Below is a small trained network, with its code and all its weights. Each question gives an input and a class and asks what happens when units are switched off, that is, made to give their printed mean instead of their output.

import numpy as np


def w(rows, s, z=0):
    codes = np.array(rows[::2]) - 128.0
    scale = np.full(codes.shape[1], s)
    scale[-1] = z or s
    return codes * scale


def norm(h):
    return h / np.sqrt((h * h).mean(-1, keepdims=True) + 1e-5)


def f(y):
    return np.maximum(y, 0)


def log_softmax(a):
    a = a - a.max(-1, keepdims=True)
    return a - np.log(np.exp(a).sum(-1, keepdims=True))


def net(x, mask):
    res = np.array(x, float).reshape(1, 3) / 4 @ E
    u = 0
    for l in range(2):
        y = f(norm(res) @ A[l][:, :-1].T + A[l][:, -1])
        res = res + np.where(mask[u : u + 6], y, B[l][:, -1]) @ B[l][:, :-1]
        u += 6
    return log_softmax(norm(res)[-1] @ U[:, :-1].T + U[:, -1])


A, B = {}, {}
E = w([
[207,203,132,1,55,174],'x0',
[136,86,137,251,55,164],'x1',
[203,140,62,152,210,155],'x2',
],0.0069)
A[0] = w([
[107,60,145,235,164,2,4],'0.n0',
[155,67,155,221,115,222,98],'0.n1',
[143,139,94,194,72,187,20],'0.n2',
[134,118,88,175,81,182,45],'0.n3',
[207,157,87,119,230,97,11],'0.n4',
[144,83,156,173,45,252,1],'0.n5',
],0.0072,0.0048)
B[0] = w([
[44,1,41,127,109,124,253],'0.n0',
[87,168,113,146,89,213,235],'0.n1',
[174,209,111,177,118,96,164],'0.n2',
[123,194,144,132,68,160,159],'0.n3',
[204,202,7,146,169,141,186],'0.n4',
[211,217,171,129,158,126,178],'0.n5',
],0.01,0.0049)
A[1] = w([
[148,128,225,13,95,41,45],'1.n0',
[193,200,191,177,115,84,33],'1.n1',
[194,139,138,19,88,34,96],'1.n2',
[91,141,2,214,103,160,164],'1.n3',
[44,97,54,60,255,117,95],'1.n4',
[101,128,121,17,77,129,3],'1.n5',
],0.0071,0.0039)
B[1] = w([
[157,126,188,13,77,24,178],'1.n0',
[161,58,104,205,112,136,145],'1.n1',
[59,30,185,101,138,1,187],'1.n2',
[126,82,199,66,182,61,255],'1.n3',
[172,182,117,119,74,201,210],'1.n4',
[145,143,188,109,122,62,160],'1.n5',
],0.0087,0.0076)
U = w([
[223,218,158,225,44,200,157],'0',
[103,177,104,119,116,160,20],'1',
[155,141,216,56,94,63,188],'2',
[75,150,242,206,78,160,3],'3',
[66,6,96,184,137,139,209],'4',
[235,189,27,84,224,143,160],'5',
],0.016,0.0056)

Each question gives the input, the list of numbers given to net, and the class t.
The units are the neurons (one row each of A and B). Each row of codes is followed by its name. A weight is (code - 128) times the scale printed after its matrix; where a second scale follows, it is the last column's (A, B and U).
mask holds one flag per neuron, layer by layer. A switched-off neuron (its flag False) gives its mean, the last column of its row in B, instead of its output. The means were averaged over made-up inputs and are rounded, as every weight is.
A unit's drop is (log p(t) with every unit on - log p(t) with that unit switched off) / (log p(t) with every unit on - log p(t) with every unit switched off).
unit that matters most: the unit with the biggest drop
k most important neurons: the k neurons with the biggest drops, biggest first
k most important neurons of layer l: the k neurons of layer l with the biggest drops, biggest first
drop when u is switched off: that unit's drop, to one decimal
input [-4,-6,-4], class 1: 3 most important neurons -> (1.n3; 1.n4; 1.n2)
input [8,4,3], class 0: 2 most important neurons -> (1.n3; 0.n0)
input [-3,-4,-3], class 4: 2 most important neurons of layer 1 -> (1.n0; 1.n3)
input [2,6,-6], class 0: unit that matters most -> 0.n5
input [-4,-4,1], class 5: 2 most important neurons -> (1.n4; 0.n4)
input [-7,-4,6], class 5: 3 most important neurons -> (0.n4; 1.n4; 1.n2)
input [2,-5,1], class 5: 2 most important neurons -> (0.n4; 1.n3)
input [7,6,-4], class 0: 2 most important neurons of layer 1 -> (1.n3; 1.n1)
input [-1,-1,1], class 5: drop when 1.n5 is switched off -> 0.0
input [-6,-4,4], class 5: drop when 1.n4 is switched off -> 0.7
input [-1,6,5], class 0: drop when 1.n2 is switched off -> 0.1
input [6,4,-1], class 0: 2 most important neurons -> (1.n3; 1.n1)
